Below are the code and all the weights of a small trained network. Each question names an input and a class and asks about switching units off, where a switched-off unit gives its printed mean instead of its output.

import numpy as np


def w(rows, s, z=0):
    codes = np.array(rows[::2]) - 128.0
    scale = np.full(codes.shape[1], s)
    scale[-1] = z or s
    return codes * scale


def f(y):
    return np.maximum(y, 0)


def log_softmax(a):
    a = a - a.max(-1, keepdims=True)
    return a - np.log(np.exp(a).sum(-1, keepdims=True))


def net(x, mask):
    res = np.array(x, float).reshape(1, 3) / 4 @ E
    y = f(res @ A[0][:, :-1].T + A[0][:, -1])
    res = res + np.where(mask, y, B[0][:, -1]) @ B[0][:, :-1]
    return log_softmax(res[-1] @ U[:, :-1].T + U[:, -1])


A, B = {}, {}
E = w([
[118,72,122,139,65,196,209],'x0',
[59,74,105,3,71,89,84],'x1',
[191,40,186,157,81,55,135],'x2',
],0.014)
A[0] = w([
[25,215,59,120,222,244,120,116],'N0',
[114,189,155,162,163,86,65,147],'N1',
[148,157,125,157,101,118,82,253],'N2',
[143,95,116,139,111,141,133,241],'N3',
[154,127,139,111,154,119,67,112],'N4',
[119,91,102,152,96,156,178,121],'N5',
[204,103,127,104,148,60,145,143],'N6',
[220,161,165,246,213,164,195,116],'N7',
[142,130,140,127,187,88,83,103],'N8',
[192,62,191,162,54,58,92,76],'N9',
[128,148,137,121,149,93,51,94],'N10',
[203,19,251,194,123,40,142,125],'N11',
[160,165,147,124,203,60,59,107],'N12',
[63,38,103,15,86,79,102,119],'N13',
[124,64,159,121,60,203,161,81],'N14',
[79,110,101,132,138,176,178,113],'N15',
[92,104,103,181,75,178,199,120],'N16',
[130,180,174,110,185,53,127,83],'N17',
[113,122,183,140,73,204,203,98],'N18',
],0.012,0.017)
B[0] = w([
[155,245,207,153,91,166,68,254],'N0',
[160,129,112,105,136,113,174,184],'N1',
[160,122,71,123,22,72,166,215],'N2',
[134,163,81,176,41,91,167,207],'N3',
[130,81,130,119,173,123,163,148],'N4',
[170,108,142,109,161,96,164,160],'N5',
[144,171,127,132,112,156,119,170],'N6',
[5,77,67,79,152,55,56,240],'N7',
[159,103,147,119,202,111,195,154],'N8',
[116,200,208,147,153,170,92,191],'N9',
[141,129,149,101,167,95,143,154],'N10',
[139,200,204,153,105,149,82,231],'N11',
[154,129,148,94,166,91,182,179],'N12',
[66,109,100,52,138,75,81,232],'N13',
[126,124,158,123,207,115,176,167],'N14',
[124,179,193,103,152,98,160,160],'N15',
[144,111,145,98,141,123,178,176],'N16',
[120,119,158,115,179,131,183,154],'N17',
[171,123,142,95,199,92,176,168],'N18',
],0.013,0.024)
U = w([
[29,119,113,107,128,83,83,106],'0',
[145,180,196,152,104,144,95,114],'1',
[155,131,156,122,169,94,226,105],'2',
[153,137,80,152,4,94,174,253],'3',
[125,118,125,164,152,179,124,111],'4',
[142,123,97,156,136,150,176,111],'5',
[131,114,107,169,132,149,135,108],'6',
[168,98,117,132,119,158,149,108],'7',
],0.019,0.013)

Each question gives the input, the list of numbers given to net, and the class t.
The units are the neurons (one row each of A and B). Each row of codes is followed by its name. A weight is (code - 128) times the scale printed after its matrix; where a second scale follows, it is the last column's (A, B and U).
mask holds one flag per neuron, in row order. A switched-off neuron (its flag False) gives its mean, the last column of its row in B, instead of its output. The means were averaged over made-up inputs and are rounded, as every weight is.
A unit's drop is (log p(t) with every unit on - log p(t) with that unit switched off) / (log p(t) with every unit on - log p(t) with every unit switched off).
The circuit of an input: a set's keep is (log p(t) with only the set's units on - log p(t) with every unit switched off) / (log p(t) with every unit on - log p(t) with every unit switched off). Starting from the 12 units with the biggest drops (on a tie, the unit counted first), units are removed one at a time, each time the one whose removal leaves the highest keep (on an exact tie, the one counted first), for as long as the keep stays at least 0.8.
units of the circuit, in order: the units of the circuit, biggest drop first
k most important neurons: the k neurons with the biggest drops, biggest first
drop when u is switched off: that unit's drop, to one decimal
input [-4,5,7], class 1: 2 most important neurons : N7; N11
input [-6,-5,-3], class 2: units of the circuit, in order : N12
input [4,-4,-2], class 0: 2 most important neurons : N7; N12
input [7,-6,4], class 2: 2 most important neurons : N18; N13
input [-8,-1,6], class 2: 3 most important neurons : N0; N12; N8
input [-1,-4,4], class 0: 2 most important neurons : N7; N0
input [6,-2,5], class 2: 2 most important neurons : N0; N18
input [-3,-3,-2], class 3: 2 most important neurons : N13; N2
input [3,3,4], class 1: 3 most important neurons : N7; N9; N11
input [1,2,-5], class 1: 2 most important neurons : N0; N7
input [6,-4,4], class 2: 3 most important neurons : N0; N18; N13
input [3,-3,0], class 3: 3 most important neurons : N13; N9; N3
input [-8,-6,2], class 2: 2 most important neurons : N12; N8
input [-6,4,-7], class 1: units of the circuit, in order : N0
input [3,6,7], class 1: drop when N11 is switched off : 2.2
input [-5,-6,5], class 0: drop when N0 is switched off : 0.5
input [8,-8,4], class 0: drop when N7 is switched off : 4.4
